Here is a tiny trained network, its code and every weight. The questions are about switching its units off for an input and a class, where a switched-off unit gives its printed mean instead of its output.

import numpy as np


def w(rows, s, z=0):
    codes = np.array(rows[::2]) - 128.0
    scale = np.full(codes.shape[1], s)
    scale[-1] = z or s
    return codes * scale


def f(y):
    return np.maximum(y, 0)


def log_softmax(a):
    a = a - a.max(-1, keepdims=True)
    return a - np.log(np.exp(a).sum(-1, keepdims=True))


def net(x, mask):
    res = np.array(x, float).reshape(1, 2) / 4 @ E
    y = f(res @ A[0][:, :-1].T + A[0][:, -1])
    res = res + np.where(mask, y, B[0][:, -1]) @ B[0][:, :-1]
    return log_softmax(res[-1] @ U[:, :-1].T + U[:, -1])


A, B = {}, {}
E = w([
[93,252,56,144,104,90,136,80],'x0',
[195,135,165,226,110,156,114,147],'x1',
],0.017)
A[0] = w([
[2,212,20,125,111,81,161,90,204],'neuron 0',
[44,107,95,25,184,113,171,118,190],'neuron 1',
[224,234,126,247,59,180,115,124,187],'neuron 2',
[99,162,136,109,110,71,132,66,108],'neuron 3',
[215,69,212,207,139,239,134,157,254],'neuron 4',
[148,58,195,120,191,211,81,183,193],'neuron 5',
],0.0091,0.0075)
B[0] = w([
[130,145,3,40,237,123,42,17,253],'neuron 0',
[227,151,129,80,112,128,114,154,211],'neuron 1',
[188,178,132,60,69,196,76,123,216],'neuron 2',
[132,160,109,161,179,97,109,132,167],'neuron 3',
[174,111,182,195,79,93,123,244,227],'neuron 4',
[122,56,174,145,136,73,212,189,210],'neuron 5',
],0.013,0.024)
U = w([
[177,130,133,14,100,130,94,141,252],'0',
[163,137,184,210,40,140,91,159,96],'1',
[74,131,43,84,253,97,48,37,132],'2',
[96,33,170,199,162,26,254,163,176],'3',
[46,139,172,169,154,118,142,120,64],'4',
[31,104,144,160,125,183,96,144,43],'5',
],0.0095,0.0045)

Each question gives the input, the list of numbers given to net, and the class t.
The units are the neurons (one row each of A and B). Each row of codes is followed by its name. A weight is (code - 128) times the scale printed after its matrix; where a second scale follows, it is the last column's (A, B and U).
mask holds one flag per neuron, in row order. A switched-off neuron (its flag False) gives its mean, the last column of its row in B, instead of its output. The means were averaged over made-up inputs and are rounded, as every weight is.
A unit's drop is (log p(t) with every unit on - log p(t) with that unit switched off) / (log p(t) with every unit on - log p(t) with every unit switched off).
The circuit of an input: a set's keep is (log p(t) with only the set's units on - log p(t) with every unit switched off) / (log p(t) with every unit on - log p(t) with every unit switched off). Starting from all 6 units, units are removed one at a time, each time the one whose removal leaves the highest keep (on an exact tie, the one counted first), for as long as the keep stays at least 0.8.
circuit, biggest first: the units of the circuit, biggest drop first
top k neurons: the k neurons with the biggest drops, biggest first
drop when u is switched off: that unit's drop, to one decimal
input [-8,7], class 3: circuit, biggest first => neuron 5
input [-6,-6], class 3: top 3 neurons => neuron 0; neuron 2; neuron 5
input [-7,-7], class 3: top 2 neurons => neuron 5; neuron 0
input [8,7], class 2: top 3 neurons => neuron 0; neuron 4; neuron 1
input [-4,6], class 1: top 2 neurons => neuron 2; neuron 4
input [0,-1], class 2: top 2 neurons => neuron 4; neuron 2
input [4,3], class 2: top 2 neurons => neuron 4; neuron 1
input [-3,6], class 1: drop when neuron 2 is switched off => 0.1
input [1,3], class 1: drop when neuron 0 is switched off => 1.1
input [3,7], class 1: drop when neuron 0 is switched off => 1.6
input [-1,0], class 3: top 2 neurons => neuron 0; neuron 2
